Each row was made from one walk, in order. Every step used is in the known rows, and no mark comes twice. Write each row's walk.
Known rows
pofuzug > negu > tevu > pelitu > ledi > funin > kiso: |   74 |   97 |   37 |  -24 |  143 | -206 |   -2 | -122 |   66 |   54 |  400 |  382 | -239 |    2 |  252 | -130 |    1 | -244 |  -80 |   62 |  382 |  -77 | -114 |  339 | -186 |  140 | -215 |  -98 |  148 |  -50 |   37 | -154 |  203 |  181 | -145 | -341 | -140 |  311 |   38 |  286 | -146 |  -75 |  382 |  290 | -147 |
pofuzug > negu > gemom > buse > kiso: |   -7 |  294 |  -27 |   50 | -179 |   88 |  153 | -141 |  -15 |   -4 |  166 |  224 |  -32 |  166 |  -98 | -166 |  -95 |   28 |  346 | -222 |  267 |  -74 |  -52 |   45 |  -76 |  115 | -149 | -147 |  -16 |   94 |  -28 |  -85 |  217 |  207 |  339 | -113 |   12 |  219 |   11 |  206 |  129 |  -83 |  257 |  266 |  230 |
buse > gemom > ledi > funin > pofuzug > negu > tevu > pelitu > kiso: |   90 |  200 |  -36 |   57 |  -87 | -114 |   33 | -165 |  -37 |  142 |  367 |  257 | -112 |    3 |   72 |  -38 | -110 | -305 |  -11 |  -52 |  316 | -163 | -108 |  367 | -163 |  101 | -242 | -168 |   97 |  -37 |   81 | -222 |  113 |  135 | -227 |  -25 | -135 |  284 |  -14 |  310 |  130 | -123 |  299 |  347 |   -1 |
buse > pofuzug > negu > kiso > tevu: |   -9 |  180 |   91 |  -85 | -271 | -164 |  145 | -162 |  -74 |  155 |  280 |  371 | -140 |   17 |   34 |  -96 | -159 |  -58 |  318 | -166 |  323 |  -43 |  -17 |   91 |  -88 |  138 | -197 |  -85 |  172 |  -11 |   30 |  -57 |  171 |  141 |  254 | -252 |  -89 |  209 |   -6 |  354 |   56 | -227 |  164 |  278 |   60 |
buse > gemom > funin > ledi > kiso: |   41 |  382 |   -1 |  112 | -217 |  582 |  151 | -122 | -163 |   -6 |  229 |  156 | -200 |   28 |  176 |  -74 |  129 | -189 |  122 |  -44 |  231 |  -14 |  -66 |  208 |  -69 |  175 |  -22 | -393 |   44 |  103 |    1 |   51 |  195 |  184 |   20 | -277 | -110 |  259 |  -19 |  182 |  288 | -223 |  215 |  341 |  214 |
gemom > buse > kiso > tevu > pelitu > ledi > funin: |    3 |  214 |  -37 |  154 |  249 |  624 | -106 | -122 | -129 |  -45 |  291 |  317 | -103 |   31 |  264 | -143 |  -42 |    0 |   18 | -252 |  249 |   35 |  -86 |  327 |  -55 |  119 | -256 | -281 |   88 |  130 |   85 |  180 |  173 |  203 |  121 | -334 | -261 |  225 |   58 |  154 |  293 | -100 |  388 |  295 |  362 |
pofuzug > negu > kiso > tevu > pelitu: |   34 |  156 |   78 |  -70 |  -55 | -311 |  169 | -128 |   30 |   84 |  310 |  457 | -154 |   17 |  107 | -109 | -134 | -210 |  159 |  -89 |  386 |  -20 |  -22 |  204 | -175 |  120 | -285 |  -82 |   97 |  -27 |  -17 |  -25 |  179 |  179 |  144 | -391 | -163 |  260 |  107 |  265 |  -67 | -286 |  232 |  249 |  157 |
ledi > kiso > negu > gemom > funin > pelitu > pofuzug: |  145 |  250 |   23 |  129 |  131 |  546 |  175 | -108 |  -95 |  -21 |  212 |  239 |  -29 |   61 |  118 |  -49 |  -32 |    2 |  359 |  -98 |  153 |  -44 |  -22 |  148 |  -15 |  187 | -138 | -248 | -146 |   58 |   16 | -129 |  164 |  224 |  -70 | -150 |  -78 |  282 |  143 |  217 |  193 | -252 |   93 |  267 |  232 |
funin > pelitu > pofuzug > negu: |   41 |  200 |   60 |  -53 |  -57 |  -91 |  193 |  -84 |   71 |   38 |  237 |  349 | -103 |   -2 |   -2 | -126 | -163 | -154 |  206 |  -36 |  252 | -186 |  -63 |   70 | -211 |  155 | -234 |  -88 |   24 |  -58 |   72 | -374 |  216 |  113 |  173 | -279 |  -44 |  284 |   34 |  292 |   45 | -252 |  -13 |  227 |  -79 |
pelitu > kiso > negu > gemom > ledi > funin: |   95 |  161 |  -61 |  111 | -102 |  508 |  211 | -133 |  -33 |  -65 |  262 |  272 |  -12 |   33 |   19 |  -17 | -133 | -112 |  157 | -222 |  314 |   54 |  -91 |  292 |  -41 |  144 | -167 |  -55 |   35 |  101 |   58 | -239 |  243 |  227 | -137 | -153 |  -74 |  259 |  139 |  364 |  209 |  -47 |  208 |  350 |  267 |
funin > ledi > pelitu > pofuzug > negu > gemom: |   68 |  225 |   46 |  -47 |   -3 |   79 |  185 | -159 |  -44 |   14 |  299 |  293 | -130 |   38 | -224 |  -55 | -245 | -120 |  197 |   63 |  266 | -115 | -152 |  159 | -116 |  153 | -176 |   30 |  -24 |   88 |    1 | -290 |  200 |  130 |  166 | -140 |  -91 |  242 |   60 |  397 |   31 | -236 |  -20 |  185 |   34 |
ledi > kiso > negu > gemom: |   73 |  200 |   41 |  -55 | -168 |  177 |  298 | -159 |  -69 |  -20 |  176 |  263 |   20 |   66 |   70 |  -73 | -113 |  -52 |  270 |  -92 |  298 |   32 |   32 |  207 |  -20 |  191 | -191 | -175 |  -14 |  122 |  -99 | -168 |  206 |  226 |  100 | -320 |   -9 |  288 |  155 |  226 |  181 | -143 |  140 |  325 |  147 |
pofuzug > negu > gemom > pelitu > ledi: |   54 |  187 |   19 |  -60 |  -71 | -430 |  197 | -170 |  158 |  -76 |  362 |  276 | -101 |  135 | -137 | -160 | -124 | -157 |  182 |  -38 |  247 | -108 | -116 |  195 | -182 |  161 | -160 | -112 |  -55 |   48 |   20 | -125 |  219 |  189 |  165 |  -63 |  -44 |  253 |   36 |  536 |    7 |   35 |  142 |  219 |   62 |
ledi > pelitu > pofuzug > negu > gemom > funin > kiso: |  105 |  239 |   -1 |  173 |  138 |  378 |  137 | -120 |  -10 |    7 |  267 |  322 | -114 |  107 |  -29 |  -55 | -102 |  -15 |  236 |   33 |  218 | -108 | -120 |  116 |  -68 |  166 | -120 |  -62 |  -52 |   60 |   20 | -183 |  205 |  209 |  -63 |  -97 |  -32 |  280 |   58 |  483 |  -53 |  -97 |   39 |  165 |   12 |
funin > gemom > ledi > kiso > pofuzug: |   85 |  256 |   28 |   38 | -176 |  693 |  133 |  -68 | -175 |  -89 |  165 |  275 | -217 |  -44 |  164 |   -2 | -211 | -242 |  103 | -147 |  230 |  -96 |  -83 |  303 |  -77 |  154 | -105 | -224 |   55 |   23 |   84 | -129 |  199 |   98 |   89 | -198 |  -69 |  269 |  -11 |  411 |  349 | -285 |   55 |  322 |  192 |
kiso > negu > tevu > pelitu > funin: |   84 |   72 |   55 | -159 |   59 | -256 |  173 | -168 |   95 |  -23 |  363 |  358 |  -29 |   63 |  233 |  -62 | -111 | -323 |   74 |  -20 |  310 |   47 |   70 |  221 | -139 |   51 | -304 | -318 |    5 |  -82 |  -73 | -184 |  125 |  230 |  174 | -473 | -196 |  328 |  178 |  -14 |  114 | -106 |  195 |  326 |  107 |
kiso > tevu > pelitu > pofuzug: |   49 |  144 |   71 |    3 |  108 |   16 |   87 | -143 |   20 |  -61 |  279 |  457 |  -61 |  -10 |  239 | -112 | -211 | -261 |  101 |  -89 |  274 |  -64 |   18 |  219 |  -86 |  109 | -343 | -218 |   17 |   53 |   17 | -133 |  178 |   86 |  163 | -353 | -230 |  289 |   89 |  276 |  266 | -291 |   93 |  207 |   99 |
funin > pelitu > kiso > pofuzug > negu: |   49 |  176 |   30 |  -66 | -150 |   94 |  187 |  -70 |  -35 |   18 |  269 |  319 | -118 |  -88 | -104 |  -41 | -202 | -179 |  215 | -221 |  304 | -102 |  -90 |   97 | -214 |  143 | -222 |  -57 |   46 |  -49 |   86 | -383 |  241 |  153 |  181 | -272 |   -9 |  250 |  162 |  403 |    8 | -308 | -247 |  258 |  -18 |
pofuzug > negu > gemom > pelitu > funin: |   53 |  187 |  -37 |  -14 |  -61 | -183 |  260 | -169 |  161 |  -85 |  308 |  242 |  -53 |  187 |  -96 | -145 | -145 |  -96 |  204 |  -92 |  202 | -112 |  -45 |  119 | -154 |   93 | -226 | -205 | -159 |   21 |  -29 | -169 |  177 |  303 |  178 | -132 |  -63 |  280 |   64 |  404 |   39 |   61 |  149 |  241 |  149 |
pofuzug > negu > gemom > buse: |    2 |  215 |  -11 |  -11 | -195 |    8 |  201 | -129 |   72 |  -63 |  190 |  223 |  -30 |  164 | -155 | -133 | -152 | -200 |  302 | -114 |  231 |  -89 |  -66 |   73 |  -94 |  108 | -212 | -110 |  -65 |   50 |  -36 | -122 |  233 |  200 |  375 | -127 |    0 |  231 |  -49 |   95 |  155 |   38 |  156 |  204 |  198 |
buse > pofuzug > negu > tevu > pelitu > funin > kiso: |   99 |  130 |   28 |  -51 |   44 | -385 |   11 | -134 |   62 |  116 |  364 |  307 | -175 |   75 |  239 | -106 |  -31 | -118 |   93 |  -23 |  328 | -121 |  -13 |  180 | -138 |   84 | -263 | -235 |   74 | -114 |  -20 | -238 |  144 |  185 |   38 | -314 | -130 |  328 |  -31 |  298 |   -9 | -110 |  241 |  260 |  -52 |
ledi > funin > gemom > buse > negu > kiso: |  -12 |  281 |   16 |  160 |  -56 |  375 |  105 |  -24 |  -42 |  -39 |  181 |  149 |    3 |  112 |  225 | -122 | -132 |   11 |  180 | -173 |  163 |   31 |  -24 |  133 | -110 |  225 | -123 | -306 |  104 |   27 |   20 |  136 |  198 |  296 |  115 | -131 | -133 |  253 |   32 |   -2 |  165 |   25 |  168 |  384 |  353 |
pofuzug > negu > gemom > buse > kiso > tevu > pelitu > funin: |   61 |  223 |  -76 |   72 |  140 |  176 |   32 | -127 |  -34 |  -55 |  296 |  279 |  -96 |  172 |   20 | -156 | -113 |   71 |  263 | -278 |  235 |  -67 |   -9 |  196 |  -57 |    1 | -332 | -218 | -109 |   72 |  -24 |   86 |  126 |  294 |  213 | -104 | -148 |  243 |  108 |  190 |  314 | -102 |  382 |  245 |  400 |
ledi > kiso > pofuzug > negu > gemom > pelitu: |   73 |  250 |    8 |  -40 | -109 |  155 |  238 | -214 |  -69 |  -12 |  215 |  269 |  -76 |   38 |  -99 |  -46 | -227 |  -48 |  281 | -140 |  202 | -140 | -123 |  159 | -102 |  155 | -184 | -192 |  -84 |  116 |  -23 | -132 |  148 |  221 |  197 | -112 |   -6 |  238 |   82 |  469 |   -2 | -119 |    3 |  241 |  142 |
kiso > pofuzug > negu > gemom > funin > pelitu > ledi: |   98 |  188 |   18 |   -1 |   13 |  455 |   52 | -106 |  -28 |  -85 |  372 |  221 | -174 |    1 | -241 |  -99 |  -50 | -178 |  305 |  -86 |  139 | -141 | -166 |  115 | -184 |   94 | -116 |  -90 |  -75 |  -64 |  124 | -153 |  189 |  190 |  205 |  -17 |  -25 |  213 |   84 |  402 |  104 | -214 |   33 |  229 |  102 |
kiso > pofuzug > negu > tevu > pelitu > funin > gemom: |  103 |  104 |   39 | -157 |    9 | -207 |   64 | -101 |   35 |  -63 |  354 |  334 | -157 |   28 |   32 |  -31 | -216 | -321 |   88 |  -23 |  227 | -126 |   21 |  206 | -184 |    0 | -336 | -244 |   -1 | -157 |   -3 | -204 |   96 |  193 |  231 | -131 | -120 |  300 |  104 |  198 |  182 | -191 |   76 |  305 |  -38 |
buse > gemom > ledi > funin: |   23 |  277 |  -32 |  101 | -159 |  559 |  107 | -139 |  -72 |  -71 |  217 |  181 |  -79 |   19 |  129 |  -94 |  -85 | -188 |   20 |  -38 |  241 |  -42 | -108 |  229 | -143 |  144 | -163 | -256 |  138 |   70 |   64 | -134 |  199 |  177 |  -22 | -302 |  -80 |  254 |  -63 |  229 |  320 | -108 |  337 |  362 |  219 |
kiso > tevu > pelitu > pofuzug > negu: |   58 |  151 |   45 |  -71 |   25 | -132 |  138 | -151 |   65 |   30 |  298 |  509 |  -93 |  -18 |   94 |  -85 | -194 | -217 |  141 |  -68 |  288 | -157 |  -23 |  221 | -147 |   64 | -381 | -120 |   84 |   11 |   36 | -183 |  149 |   96 |  185 | -223 | -150 |  288 |   77 |  313 |  210 | -181 |  129 |  212 |  -14 |
pelitu > pofuzug > negu > gemom: |   39 |  186 |   40 |   -6 | -181 |  -40 |  243 | -153 |   76 |  -12 |  233 |  343 |  -17 |   82 | -143 | -165 | -192 | -133 |  290 |  -44 |  242 | -153 |  -58 |   58 |  -96 |  119 | -265 |  -43 |  -21 |   57 |   -6 | -310 |  229 |  129 |  215 |  -14 |    0 |  274 |   17 |  395 |  126 | -120 |   72 |  242 |  -68 |
pofuzug > negu > gemom > buse > kiso > tevu > pelitu: |   49 |  253 |  -29 |   18 |   78 | -103 |   18 | -153 |  -32 |  -35 |  246 |  304 |  -76 |  135 |   20 | -121 | -130 |   -4 |  299 | -238 |  296 |  -74 |   -8 |  192 |  -76 |   61 | -270 | -168 |  -39 |   92 |  -34 |   56 |  139 |  211 |  249 | -158 | -112 |  216 |   95 |  186 |  236 | -198 |  379 |  206 |  359 |
pofuzug > negu > kiso > tevu > pelitu > ledi: |   47 |  128 |   89 |  -61 |   -2 | -277 |  119 | -103 |   26 |   70 |  414 |  464 | -223 |    3 |   65 | -161 |  -92 | -201 |  102 |  -75 |  371 |  -11 |  -90 |  284 | -184 |  129 | -280 |  -41 |  131 |  -20 |   40 |   46 |  206 |  150 |   91 | -265 | -181 |  260 |   91 |  398 |  -16 | -215 |  230 |  266 |  115 |
gemom > buse > kiso > pofuzug: |  -39 |  279 |    8 |   58 | -156 |  661 |   98 | -133 | -175 |  -50 |  150 |  262 |  -60 |    6 |   55 | -106 | -178 |  -45 |  255 | -329 |  195 |   -8 |  -66 |   38 |  -49 |  119 | -107 | -293 |   64 |   91 |   47 |  -57 |  202 |  135 |  484 | -330 |  -86 |  206 |   54 |  162 |  231 | -240 |  -32 |  302 |  275 |
kiso > tevu > pelitu > ledi > funin > gemom > buse > pofuzug > negu: |   69 |  178 |  -60 |   30 |  151 |  179 | -159 |  -61 |  -55 |   -3 |  313 |  254 | -117 |   56 |   40 |  -15 |  -91 |   12 |   75 | -126 |  148 | -118 |  -73 |  374 |  -82 |   94 | -360 | -201 |  149 |  -18 |  127 |   85 |  105 |  158 |  147 |    8 | -172 |  229 | -108 |  213 |  508 |  122 |  282 |  248 |  211 |
ledi > pelitu > pofuzug > negu > gemom > funin: |   67 |  240 |   15 |  112 |   65 |  489 |  174 | -191 |   29 |   36 |  246 |  328 |   27 |  113 | -166 |  -46 | -146 | -123 |  267 |   60 |  180 | -101 | -141 |   61 | -104 |  130 | -221 | -116 |  -64 |   67 |    9 | -188 |  179 |  203 |  167 |  -47 |  -45 |  255 |   23 |  346 |   -7 |   -7 |   29 |  180 |   68 |

Which walk is each row?
|  122 |  201 |   -9 |   51 |  143 |  253 |  118 |  -99 |  -57 |  -47 |  271 |  222 |   -6 |  108 |   53 |  -98 |  -52 |  -38 |  174 | -116 |  223 |   48 |  -99 |  344 |  -22 |  180 | -282 | -228 |  -49 |  132 |  -51 |   62 |  199 |  203 |  105 | -176 | -123 |  290 |   58 |  127 |  291 |   36 |  155 |  264 |  430 | => tevu > pelitu > ledi > kiso > negu > gemom > buse
|   76 |  120 |   39 | -201 |  -40 |   12 |   93 | -171 |  -24 |   10 |  433 |  349 | -283 |  -59 |  -10 |  -43 | -147 | -402 |   68 |  -49 |  276 | -115 | -105 |  216 | -189 |  -22 | -229 | -185 |   16 | -107 |   25 | -209 |  110 |  159 |  300 | -284 | -205 |  264 |  101 |  136 |   55 | -281 |  106 |  292 |   35 | => kiso > pofuzug > negu > tevu > pelitu > funin > ledi
|   32 |  118 |   38 |   23 |   86 |  162 |   69 | -119 |  -27 |   91 |  389 |  438 | -179 |  -24 |   88 | -138 |  -63 | -107 |   22 |  -73 |  335 |    3 | -133 |  325 | -162 |  133 | -316 |  -39 |  163 |   13 |   72 |   61 |  187 |  215 |  -19 | -277 | -205 |  251 |   83 |  329 |  -45 | -128 |  344 |  312 |  127 | => pofuzug > negu > kiso > tevu > pelitu > ledi > funin
|   89 |  194 |  -68 |  136 |  106 |  339 |   15 |  -78 | -127 |  -21 |  207 |   54 |  100 |   87 |  -42 |   -2 | -129 |  163 |  335 | -297 |  174 |   53 |  -40 |  139 |    6 |  208 | -225 | -178 |  -55 |   70 |   43 | -185 |  193 |  261 |   37 | -166 |  -88 |  212 |   67 |  105 |  279 |  -60 |    5 |  262 |  410 | => ledi > funin > pelitu > kiso > negu > gemom > buse > pofuzug
|   -4 |  291 |  -78 |   70 | -130 |  705 |   48 |  -69 | -182 |  -22 |  130 |  241 |  -90 |   10 |  -58 |  -14 | -160 |  130 |  201 | -279 |  140 | -108 |  -60 |  139 |  -79 |   90 | -164 | -203 |  144 |   27 |  104 |  -72 |  135 |  210 |  300 |  -67 |  -13 |  208 |   47 |  191 |  310 |  -88 |  109 |  369 |  142 | => ledi > funin > gemom > buse > kiso > pofuzug > negu
|   86 |  139 |   23 |  -17 |   31 | -254 |  131 |  -14 |   29 |  -23 |  346 |  380 | -212 |   96 |  115 | -104 | -139 | -106 |  109 | -107 |  295 |  -32 |   67 |  269 | -147 |   74 | -334 | -147 |    9 | -103 |   -1 |   29 |  147 |  260 |   13 | -191 | -184 |  299 |  131 |  325 |  174 | -233 |  227 |  302 |  175 | => pofuzug > negu > kiso > tevu > pelitu > funin > gemom
|   77 |  251 |   31 |  -26 |  128 |  593 |   14 | -156 | -167 |   -1 |  364 |  188 | -187 |  -20 |  302 |  -64 | -146 | -250 |  124 | -185 |  165 |  -57 | -143 |  263 | -100 |   57 | -179 | -463 |  -27 |   44 |  -11 |  133 |   87 |  242 |  261 | -194 | -279 |  270 |   87 | -130 |  236 | -110 |   99 |  334 |  405 | => gemom > buse > negu > tevu > pelitu > funin > ledi > kiso > pofuzug
|  154 |  152 |  -32 |  231 |  333 |  467 |  -59 |  -99 |  -90 | -153 |  316 |  348 | -234 |   15 |  312 | -101 | -182 |  -92 |   60 | -120 |  266 |  -98 |  -91 |  389 |    1 |  117 | -209 |  -70 |  -51 |  106 |   92 |  -82 |  185 |  151 | -338 | -186 | -242 |  276 |   58 |  485 |  275 | -342 |  429 |  205 |  276 | => negu > gemom > ledi > funin > kiso > tevu > pelitu > pofuzug
|  100 |   92 |   88 | -141 |   46 | -332 |   14 | -119 |   -6 |    4 |  442 |  412 | -305 |  -69 |  118 |  -97 | -129 | -312 |   52 |  -15 |  342 | -112 | -115 |  276 | -186 |   93 | -181 |  -89 |  134 |  -84 |   51 | -181 |  182 |   89 |   78 | -252 | -107 |  287 |   98 |  408 |  -56 | -259 |   84 |  257 | -153 | => funin > kiso > pofuzug > negu > tevu > pelitu > ledi
|  159 |  233 |  -58 |   43 |   -4 |  704 |  122 |  -46 |  -87 |   -1 |  261 |  320 | -230 |  -21 |   60 |    3 | -137 | -120 |   20 | -120 |  201 | -189 | -145 |  378 | -165 |   49 | -309 | -213 |   35 |  -60 |   89 | -148 |  127 |  186 |   22 |  -73 |  -95 |  328 |   -1 |  437 |  330 | -118 |  126 |  333 |  241 | => tevu > pelitu > funin > gemom > ledi > kiso > pofuzug > negu
|   55 |  169 |   90 | -142 |   -9 | -148 |    2 | -204 |  -53 |   90 |  398 |  416 | -171 |  -63 |   37 | -123 | -113 | -189 |  123 | -101 |  341 |  -92 | -121 |  194 | -206 |   65 | -218 | -177 |  173 |  -32 |   46 | -145 |  140 |   89 |  273 | -191 | -106 |  251 |  124 |  382 |  -39 | -297 |  174 |  332 |  -65 | => buse > kiso > pofuzug > negu > tevu > pelitu > ledi
|  113 |  255 |    8 |  103 |  130 |  481 |   28 | -161 | -120 |  -75 |  302 |  273 | -228 |   47 |  229 |  -53 |   50 | -273 |  158 |  -90 |  286 |  -10 |  -40 |  343 |  -11 |  119 | -124 | -271 | -146 |  112 |  -27 |  128 |  161 |  210 |  -18 | -295 | -256 |  246 |   90 |  218 |  216 | -348 |  394 |  205 |  390 | => negu > gemom > funin > ledi > kiso > tevu > pelitu
|   46 |  191 |  -58 |  140 |  152 |  348 |  -19 | -115 | -134 |  -76 |  294 |  200 |  -69 |  162 |  102 | -187 | -151 |   41 |  225 | -320 |  154 |  -72 |   74 |  250 |   49 |   58 | -231 | -279 | -221 |   70 |    2 |   75 |  104 |  240 |  187 | -160 | -254 |  249 |  112 |  219 |  422 | -256 |  254 |  246 |  394 | => negu > gemom > buse > kiso > tevu > pelitu > funin > pofuzug
|   69 |  125 |   22 | -110 |   -9 | -265 |  152 | -156 |   18 |  -59 |  396 |  340 | -306 |   36 |  159 |  -61 | -228 | -217 |  143 | -134 |  233 | -122 |  -45 |  158 | -139 |   52 |  -88 | -241 |  -39 |  -71 |   40 | -145 |  124 |  240 |   91 | -258 | -108 |  271 |  134 |  388 |  -72 | -134 |   37 |  262 |  -73 | => gemom > pelitu > funin > kiso > pofuzug > negu > tevu
|   43 |  222 |   82 |  -51 |   28 |  179 |  110 | -217 |  -14 |  104 |  362 |  386 | -228 |   19 |   32 |   24 | -122 | -425 |  146 |  113 |  264 |  -92 | -157 |  141 | -138 |   86 |  -61 | -162 |   25 |  -23 |   55 | -135 |  137 |  122 |  182 | -198 | -180 |  231 |   13 |  133 | -106 | -152 |  114 |  204 |  -62 | => gemom > funin > ledi > pelitu > pofuzug > negu > tevu
|   41 |  253 |  -48 |  141 |  226 |  426 |  -42 | -110 | -166 |  -41 |  219 |  234 | -117 |   81 |   17 | -126 | -211 |  187 |  362 | -275 |  165 | -133 |  -57 |  129 |  -19 |   95 | -222 | -101 |  -87 |  111 |   94 |  -18 |  131 |  244 |   42 |  -29 | -109 |  176 |  100 |  176 |  264 | -282 |  348 |  235 |  251 | => ledi > funin > pelitu > pofuzug > negu > gemom > buse > kiso > tevu
|   63 |  252 |   13 |   55 | -117 |  -84 |   95 | -122 |  -86 |  127 |  356 |  308 | -149 |   43 |   17 |  -84 |   -8 | -130 |  220 |  -78 |  203 | -112 |   18 |  227 | -119 |  100 | -173 | -234 |   52 |  -63 |   45 |  109 |   64 |  184 |    8 | -100 | -162 |  250 |   67 |  291 |  183 | -276 |  227 |  298 |  140 | => buse > gemom > funin > pofuzug > negu > kiso > tevu > pelitu
|   -3 |  118 |   50 |  -52 |  -62 |  248 |  226 | -129 | -128 |  160 |  358 |  368 | -168 |   42 |  -45 |  -80 | -284 |  -73 |  153 |  -85 |  248 |  -56 |  -19 |  228 |  -90 |  116 | -209 |  -32 |  -13 |  -35 |   34 |  -57 |  118 |  260 |  127 | -318 | -176 |  252 |  143 |  350 |  -15 | -186 |   -1 |  271 |   21 | => ledi > pelitu > funin > pofuzug > negu > kiso > tevu
|  110 |  169 |   94 | -152 |   28 | -623 |  148 | -126 |    6 |  -72 |  351 |  295 | -185 |   94 |  311 |   -7 | -151 | -235 |   99 |  -17 |  273 |   26 |   53 |  387 |  -85 |  205 |  -81 | -343 |   11 |    5 |   -8 |   43 |  133 |  180 |  -58 | -183 | -130 |  289 |  145 |  302 |  167 |  -57 |  172 |  332 |   17 | => funin > gemom > pelitu > ledi > kiso > negu > tevu
|  158 |  216 |    6 |    0 |   24 |   13 |  -16 | -122 |  -16 |  124 |  302 |  260 | -205 |   95 |  248 |  -16 |  -70 | -197 |   62 |  -10 |  282 | -173 |  -79 |  350 | -132 |   74 | -293 | -305 |   41 | -105 |   29 | -118 |   95 |  160 |  -51 |  -46 | -141 |  323 | -157 |  310 |  230 |  -59 |  407 |  310 |  158 | => buse > pofuzug > negu > tevu > pelitu > funin > gemom > ledi > kiso
|  154 |  211 |   -1 |  100 |  123 |  490 |  132 | -143 |  -19 |   -6 |  316 |  288 |  -11 |   73 |   99 |  -72 |  116 |  -84 |  161 |  -43 |  230 |   36 |  -87 |  331 |  -60 |  165 | -215 | -273 |  -31 |   81 |  -22 |   27 |  180 |  226 |  -23 | -167 | -120 |  312 |  114 |  291 |  182 |  -12 |  235 |  302 |  301 | => tevu > pelitu > ledi > kiso > negu > gemom > funin
|  109 |  194 |   -8 |  109 |  141 |  163 |   64 |  -91 |   40 |   11 |  329 |  504 | -241 |    3 |  260 |  -56 |   -9 | -154 |  147 |  -99 |  256 | -161 |  -30 |  249 |  -94 |   69 | -203 | -167 |   60 |  -21 |   91 |  -55 |  152 |  139 |  -69 | -191 | -161 |  303 |   81 |  399 |  161 | -175 |  206 |  193 |    6 | => gemom > funin > kiso > tevu > pelitu > pofuzug > negu
|   49 |  112 |  -64 |   42 |  132 |  308 |  -32 | -128 |  -59 |  -11 |  365 |  259 | -102 |   71 | -116 | -121 | -145 | -109 |  126 | -131 |  140 | -165 |  -97 |  395 |  -34 |   77 | -301 |  -51 |  -70 |   44 |   93 |   41 |  112 |  196 |  122 |   18 | -191 |  225 |    5 |  205 |  338 |   35 |  303 |  216 |  173 | => kiso > tevu > pelitu > ledi > funin > pofuzug > negu > gemom > buse
|  159 |  301 |   42 |   16 |   78 |   65 |   72 | -171 | -155 |   55 |  353 |  275 | -172 |   -5 |  277 |   20 |   45 | -216 |  158 |   27 |  217 |   -8 |  -33 |  292 |  -38 |  109 | -133 | -436 |   55 |   52 |  -17 |   47 |   64 |  130 | -112 | -129 | -214 |  289 |   96 |   42 |  310 | -283 |  243 |  350 |  183 | => buse > gemom > funin > ledi > kiso > negu > tevu > pelitu > pofuzug
